Here is a tiny trained network, its code and every weight. The questions are about switching its units off for an input and a target symbol, where a switched-off unit gives its printed mean instead of its output.

import numpy as np


def w(rows, s, z=0):
    codes = np.array(rows[::2]) - 128.0
    scale = np.full(codes.shape[1], s)
    scale[-1] = z or s
    return codes * scale


def norm(h):
    return h / np.sqrt((h * h).mean(-1, keepdims=True) + 1e-5)


def f(y):
    return y / 2 * (1 + np.tanh(0.7978845608 * (y + 0.044715 * y**3)))


def softmax(a):
    e = np.exp(a - a.max(-1, keepdims=True))
    return e / e.sum(-1, keepdims=True)


def log_softmax(a):
    a = a - a.max(-1, keepdims=True)
    return a - np.log(np.exp(a).sum(-1, keepdims=True))


def net(x, mask):
    ids = ['αθμξπτφω'.index(c) for c in x.split()]
    T = len(ids)
    res = E[ids] + P[:T]
    r = norm(res)
    for j in range(2):
        rows = slice(3 * j, 3 * j + 3)
        q, k, v = (r @ M[0][rows].T for M in (Q, K, V))
        z = softmax(np.where(np.tri(T) > 0, q @ k.T / 3**0.5, -1e9)) @ v
        o = O[0][rows]
        res = res + np.where(mask[j], z, o[:, -1]) @ o[:, :-1]
    y = f(norm(res) @ A[0][:, :-1].T + A[0][:, -1])
    res = res + np.where(mask[2:18], y, B[0][:, -1]) @ B[0][:, :-1]
    return log_softmax(norm(res)[-1] @ U[:, :-1].T + U[:, -1])


Q, K, V, O, A, B = {}, {}, {}, {}, {}, {}
E = w([
[203,50,8,60],'α',
[82,191,30,227],'θ',
[125,80,147,135],'μ',
[248,123,133,173],'ξ',
[22,176,52,47],'π',
[133,134,161,132],'τ',
[140,154,141,121],'φ',
[136,134,164,128],'ω',
],0.014)
P = w([
[187,82,169,30],'0',
[155,254,97,95],'1',
[179,191,186,55],'2',
[108,129,128,184],'3',
[178,159,138,61],'4',
[92,149,113,201],'5',
[182,119,184,54],'6',
[121,104,162,229],'7',
],0.0051)
Q[0] = w([
[142,179,147,113],'H0',
[157,125,105,228],'H0',
[85,128,153,77],'H0',
[152,107,98,4],'H1',
[222,88,112,170],'H1',
[79,142,61,68],'H1',
],0.012)
K[0] = w([
[104,89,142,127],'H0',
[53,143,103,209],'H0',
[154,105,113,122],'H0',
[122,116,200,46],'H1',
[246,175,99,162],'H1',
[79,190,180,93],'H1',
],0.012)
V[0] = w([
[162,133,148,219],'H0',
[216,151,78,103],'H0',
[157,254,160,103],'H0',
[195,169,146,208],'H1',
[92,185,209,121],'H1',
[60,156,97,25],'H1',
],0.0096)
O[0] = w([
[214,112,161,203,162],'H0',
[187,253,6,186,190],'H0',
[152,52,11,78,131],'H0',
[184,194,142,27,225],'H1',
[103,83,233,94,75],'H1',
[72,2,109,183,2],'H1',
],0.0072,0.0038)
A[0] = w([
[181,50,108,127,189],'N0',
[116,124,34,100,97],'N1',
[181,164,63,119,117],'N2',
[36,42,81,182,100],'N3',
[120,169,116,254,111],'N4',
[191,138,170,138,77],'N5',
[122,191,98,241,75],'N6',
[209,83,61,106,90],'N7',
[103,207,93,90,192],'N8',
[152,82,132,161,58],'N9',
[13,82,111,64,160],'N10',
[54,174,242,184,50],'N11',
[203,58,188,184,89],'N12',
[125,121,211,202,50],'N13',
[145,118,228,121,148],'N14',
[108,135,194,197,2],'N15',
],0.0098,0.0069)
B[0] = w([
[171,63,163,83,194],'N0',
[134,78,112,94,166],'N1',
[144,137,188,165,241],'N2',
[49,204,85,58,143],'N3',
[123,66,156,172,174],'N4',
[168,117,143,123,158],'N5',
[94,90,173,220,168],'N6',
[192,93,199,126,197],'N7',
[78,73,132,150,255],'N8',
[81,78,179,162,106],'N9',
[74,207,54,123,145],'N10',
[99,165,247,179,165],'N11',
[83,65,171,126,147],'N12',
[117,166,174,32,141],'N13',
[125,102,196,76,201],'N14',
[169,159,163,65,125],'N15',
],0.011,0.0057)
U = w([
[112,112,137,88,43],'α',
[135,104,163,130,3],'θ',
[54,182,74,88,225],'μ',
[184,42,30,106,101],'ξ',
[101,105,137,70,84],'π',
[189,254,106,151,130],'τ',
[70,188,235,127,182],'φ',
[102,109,116,233,150],'ω',
],0.0093,0.0046)

Each question gives the input, a string of symbols that net reads in full, and the target symbol t.
The units are the heads (3 rows each of Q, K, V and O) and the neurons (one row each of A and B). Each row of codes is followed by its name. A weight is (code - 128) times the scale printed after its matrix; where a second scale follows, it is the last column's (O, A, B and U).
mask holds one flag per unit, heads first, then neurons. A switched-off unit (its flag False) gives its mean, the last column of its rows in O or B, instead of its output. The means were averaged over made-up inputs and are rounded, as every weight is.
A unit's drop is (log p(t) with every unit on - log p(t) with that unit switched off) / (log p(t) with every unit on - log p(t) with every unit switched off).
The circuit of an input: a set's keep is (log p(t) with only the set's units on - log p(t) with every unit switched off) / (log p(t) with every unit on - log p(t) with every unit switched off). Starting from the 12 units with the biggest drops (on a tie, the unit counted first), units are removed one at a time, each time the one whose removal leaves the highest keep (on an exact tie, the one counted first), for as long as the keep stays at least 0.8.
circuit, biggest first: the units of the circuit, biggest drop first
unit that matters most: the unit with the biggest drop
top k neurons: the k neurons with the biggest drops, biggest first
heads that matter: for each layer, one digit per head in row order, 1 if its drop is at least 0.15 and else 0, layers parted by /
drop of u: that unit's drop, to one decimal
input φ φ μ, target ξ: heads that matter	10
input α α ξ α, target τ: circuit, biggest first	H0
input φ π μ μ, target μ: heads that matter	10
input π α τ, target μ: circuit, biggest first	N3, H0, H1
input φ τ ω, target ξ: heads that matter	10
input φ μ μ, target ξ: heads that matter	10
input φ θ τ, target ξ: circuit, biggest first	H0, N14
input ξ α ω, target τ: heads that matter	00
input τ ω μ α ω ω, target ω: heads that matter	01
input α θ α τ θ ξ μ φ, target τ: heads that matter	01
input π μ θ μ α α μ τ, target ω: heads that matter	01
input ξ θ ξ α θ φ, target ω: circuit, biggest first	N14, N8, N13
input ξ μ τ, target τ: heads that matter	10
input μ μ α μ ξ ξ φ, target τ: heads that matter	10
input μ μ τ μ ξ α θ φ, target ω: unit that matters most	H1
input μ α α ξ, target τ: heads that matter	01
input α π μ, target ω: heads that matter	11
input ξ μ μ ξ μ τ, target τ: heads that matter	01
input α ξ ω, target ω: drop of H1	0.7
input π α μ, target μ: drop of N10	0.1
input μ α α φ ξ φ α φ, target ξ: drop of H0	0.7
input ω μ ω π α ω, target μ: top neuron	N3
